[  3 -24  -6   0   1   8  24  29  -1 -31  -4 -16  -5   0  -9  13   5   5
   3  -7   8  -3 -18   9  -7  17  -3  11  14   3 -34 -12 -13 -17  14  19
   3  -6  16 -12 -16  15  20   2 -18  -8  -8  -6  -2] -> nete
[  3  30   6   2  30  13  24  38   2   8   2 -24  -8  -5 -22 -10   7   8
   4  -4   3  -6 -13  -5 -17  19  -4  12  -1   1  15 -13  -7  -5  11  -3
   1   4  12 -11   4  12  13   8 -25 -30  -3   2 -10] -> Bofof
[  4   3   2   3  15   5  15  16  -2  -2   0  -4  -5   0 -10  -2  14   6
   2  -1   1  -4  -7   7  -6   8  -3   4   6  -4 -12 -13  -3 -14   4   5
   2   2  12  -6  -7   7   5   7 -24  -9 -13  -6  -3] -> nete
[ -3 -16  10  -2  12  13   9   3   0  23   4  18  -9   6 -19  -3  11   0
  -2   6   4  -2   9  -6  12   0  -3  -9  -7  -6  15 -14   5  11   5   1
   3   7  -2 -11  21  11   7   4 -30 -37 -10 -11  -3] -> nete
[ 16 -32  10  -5  -8 -27   6 -14  -1  -5   7  30   3   0 -16   2  -6   0
  -4  -2  -2   6  -8  17   0 -12   0  10   0  -7  33 -19   9  -6   7  14
   7 -17  -2  -2   4  15  21   9 -87 -30   4 -27  23] -> nete
[  2 -14  -2   3  19  19  24  10  -2  -8   1   4  -8  -1 -10   7  17   1
  -1   6   1  -2  -5   2   2  10  -3  -2   4  -2 -17 -19   1 -13   3   7
   2   2   5  -5   0  16  12   5 -31   4 -23   3  -9] -> Bofof
[  9  27   7   3  22 -10  12  56  -2 -16  -7   2  -5  -3 -12   4   5  15
   3  -6  -5  -7 -21   8 -28  12  -4  13   2   1  22 -12  -8 -11   8  17
  -4 -13  13 -10 -11   7   4   7 -46 -31   7 -13   3] -> nete
[ -5  -9  -1 -14  29   8  18  -1   3   1  -3  -8   1  -1  -6   6  35  -2
   2   3   3 -11  -6   1   8  10  -2  -5  17  -7 -14 -15  -4 -29  -8   3
   3   6  16  -4  -8  15  -6   3 -26  -1 -15  -2  -7] -> Bofof
[ -6 -12  -2   0  36  10  21  29   2  -8   4  -8  -2   0 -17  11  11   3
   3  -3   4  -6 -11   0   3  12  -3   3  18   4   2 -12  -6  -9   9  13
   0  -3  17 -10  -9   7  14   2 -21 -11   3   3  -7] -> Bofof
[  0  -4  -1   4  19  35  26  -1  -3  -8   1 -26  -9   1  -8   2   5  -2
   6   1   8  -4   0   6   1  12  -2   6   1  -8 -40 -12  -6  -8   6  -4
   1   7   5  -5   6  14  16   6  11   0 -16   1 -15] -> Bofof
[ -3 -24   0   3   9  17  27  31   0  -3   3 -10  -8   2  -7   7   9   7
   2  -3   6  -7 -11   1  -3  18  -3   6   6  -3 -27 -16 -10  -7   9  12
   0   4  16 -16  -3  17  15   3 -18 -23 -12  -1  -9] -> Bofof
[ 10 -25   1   2  -8 -11  17   2  -4 -20   3   8   0  -3  -6   1  -7   5
  -2  -5  -2   5  -9  16  -7   4  -2   9  -9   4   9 -16  -2 -10   7  17
   2 -12   5  -4  -4  21  20   4 -55  -9   0 -16   8] -> nete
[ -3  -6   5   2  22  12  35  32   1  15   3   4 -10  -1 -19   2  26   9
   1   6   6  -6 -13  -9   6  18  -7  -5  -1   2  20 -24   3 -12   2   7
  -2  10  14 -13  -1  15   2   7 -46 -17 -20   1 -12] -> Bofof
[  2 -23   6  -2   6   1   7   8  -5  -8   3  10  -3   0  -5   8  13   1
  -2   4   0  -1   1  12   2   5  -5   1   0  -9 -11 -16  -7  -9  -1  11
   1  -8  10 -11   3  16   4   3 -35 -27  -5 -28   1] -> nete
[ 11  11  11   1  -1  -7  -7  32  -4  -4   2  31  -2  -1  -4   1  -2  14
  -7   9  -3   1  -6   6 -19  -1  -5   0 -19  -8  24  -8  -2  10  -7  12
  -4 -13  -3 -11  13   6  -3   4 -39 -37  -5 -17   1] -> nete
[ 17  19   6  -4   1 -34   3  19  -1 -20   2  -2   7  -5  -7  -4  -1   9
   4  -9  -7   4 -22  14 -20   5  -3  20   1   1  26  -9   0 -20  10  14
   3 -18  11   0 -16   4   9   8 -62 -20  12 -24  18] -> nete
[  5 -14   4   3   0   3  11  29  -1   9   4  21 -14   1 -20  -3  -2  12
   0   1   5   0  -3  -1  -5   7  -5   1 -14  -7  21 -15   9  11   9  13
   0  -1  -5 -13  14   6  16   4 -43 -29  -7  -5   0] -> nete
[  5 -28  -6  -1  -7 -11   3  24  -2  -9   2  18   2   3  -7   2   1   8
  -2  -1   2   1  -7   6  -2   1  -6   1   8  -4   7 -12  -5  -1   7  21
   3 -12   8 -12  -2   7  10   4 -42 -29   2 -14   9] -> nete
[ -1  -1   3   6  31  29  34  16  -6  -5   5  -4 -14  -3  -5   2  12   6
   4   9   7  -5  -3   8  -6  14  -6   1 -19   1  -8 -21  -5  -7  -6   6
   0   8   7  -7   7  18   7   5 -24   2 -26  -2 -15] -> Bofof
[-10   8   0   1  48  29  23  38   2 -10  -1  -9  -3   1 -19  10  22   3
   3  -4   5 -14 -11  -2  -4  17  -4   7  24  -3 -28 -13 -22 -17   9   6
  -3  -2  25 -14 -10  14   9   7   9 -22  -3   0 -15] -> Bofof
[ -6 -17   2   8  38  45  23   2  -3   0   4   4 -13  -1  -7   4   5   0
  -2  13   7  -8   9   8   8  11  -6  -7 -22  -1 -16 -20  -5  10 -11   6
   1   6   6 -11  25  16  11   4  -4 -10 -13  -4 -16] -> Bofof
[ -2   4   5  -1  19   6  35  24   4  14   2 -26  -5  -2 -19  -7  26   4
   4  -5   3  -8 -20  -8  -8  28  -5   6  10  -5  12 -20  -3 -24   8  -3
   7  15  21 -17  -9  21   6  10 -45 -30 -12  -6  -7] -> Bofof
[  0 -11  -4   1  -2   0  16  34   3 -22  -2 -17   0   0  -9   9   8   6
   4 -10   1  -5 -19   3  -9  12  -2  13  23  -1 -31 -10 -14 -19  18   9
   4  -6  15 -11 -18  13  12   1 -17 -17   3  -6   0] -> nete
[ -8 -75   1 -11  25  -5  25 -30   8   4  10 -23  13   6 -35  12  14 -16
   5 -12  -1  -1  -7  -2  32  -2   1  10  43   4  24 -18   1 -21  26  18
   9  -6  25 -15 -14  22  30  10 -60 -42  23 -19  18] -> nete
[  6   4  -2   5   4  -8  -5  13   0 -31  -1 -19   6  -3  -2   7  -6   4
   5  -9  -4  -2 -12  14 -16   4  -2  18  10  -4 -24  -3 -12  -7   9  12
   1 -19  12  -7 -11  11  11   3  -3 -25  18 -22   8] -> nete
[ -6  -2  -1   1  40  17  19  28   2 -13   0   4  -6  -1 -20  13  16   5
   2   0  12  -4  -7   2   1  13  -2   1  14   0 -13 -16  -5   9   8  23
   0  -4  10 -11   1   9  10   4 -23  -5 -11   7  -7] -> Bofof
[  2 -13   0   2  -5  17  26  13  -2  -5  -2 -17  -9  -2  -6  -2  13   4
   5  -1   8  -4  -7   3  -6  18   2   4  -1  -9 -36 -16  -7 -20   4  -1
   3  10  10 -17  -1  21  11   2 -16 -15 -25  -7  -9] -> Bofof
[ -6 -17  -3   2  21  21  23   6   5 -19  -1 -19  -5   1 -10  10  15  -3
   5  -2   5  -6  -4   5   6  11  -1   3  19   1 -40 -11 -10 -19   6   6
   1   0  12  -7 -10  11   9   1   5   2 -13   3  -7] -> Bofof
[  1 -18   0   0   4   0  28  36  -2  -2   5   6  -5  -3 -11   6  14  12
   0  -2   4  -1 -17   4 -11  15  -4   4  -1   1   9 -19  -3 -19   5  18
  -1  -1  15 -13 -11  14  11   4 -50  -9 -10  -2  -2] -> nete
[  8 -24   7  -1  -3  -9   2  28  -4  -2   4  20  -4   1 -13   4 -10  11
  -3   0   4  -1  -9   6 -10   0   0   9  -9  -4  26 -12  -7   8  11  22
   2 -19   4 -16  10   8  14  -1 -48 -51  14 -23   6] -> nete
[  2   0   2  -3  49 -13  -6  30   2 -18   2  24   5   4 -24  19   7   5
   0  -2  -6  -2 -14   3   2  -1  -6   3  31   2  24 -13  -3  -2  12  26
   2 -25  12  -7  -6   1   9   9 -46 -25  17 -10  14] -> nete
[  3 -47   2  -1   1  -7  15  29  -5 -19   6  27   2   0  -9  19  -3   9
  -3  -2  16   1 -15  15  -5   7  -5   6  -2   5  16 -17  -7   4   4  35
   1 -16  13 -14   0   9  20   2 -55 -24  11 -17   5] -> nete

[ 65   6   2  37   4  -9  -1  -3  -3  -2  15  15   1  -1  -1  -7  51  -4
  10  -2  -9  -2  -2   7   2 -11 -27   7   4   6  -9  10  45   8 -48   5
 -12   9  -7  11   7  -2  -9  -9   5 -18  -2   3 -10] -> <20>
[-51   0  10 -13  -6   6 -15  -1  11  -1  22 -10  15   3  16   2   6  -3
 -16   3   3   0  -3  10  -3  -1  -6  -5   5   2  -1  -7  24   3 -14  15
  -2   4   1   3  -3  -7   0  14  -7  10   3   6  -4] -> <20>
[  5  -2  14  14   9  -1   0   6   5   3 -14 -10  10  -6   7  15   3   2
   6 -16   8   5  -2  -8  -2  64  -4   3 -10 -17  -3   4  -1  -3 -49   0
  -5   5   3  -5 -16  -2  -5  -1   2  -9   2   5 -16] -> <33>
[ 42  -6  10  -2  10  -1  -3  18  -3   1 -52 -13   9   0   9  -2 -12   9
  12 -29  -5  -5  10  -4 -11  20   1  -7  -1 -24  -9   8  -7  -3  -7 -31
   3  -3  17  10  15   9  -3  -2  -6  -4  -2   5   2] -> <33>
[ 68  -5   6 -24   2  -7  -1 -10   8  10 -35   2  -2   5   3  -3 -16   0
  13 -22 -21   4  -2 -26   6  31   9  -3   2 -17  -2   5 -34  -4 -60 -12
  -2   9   1 -10  -9  11  -3   2   7 -35 -10  15 -15] -> <34>
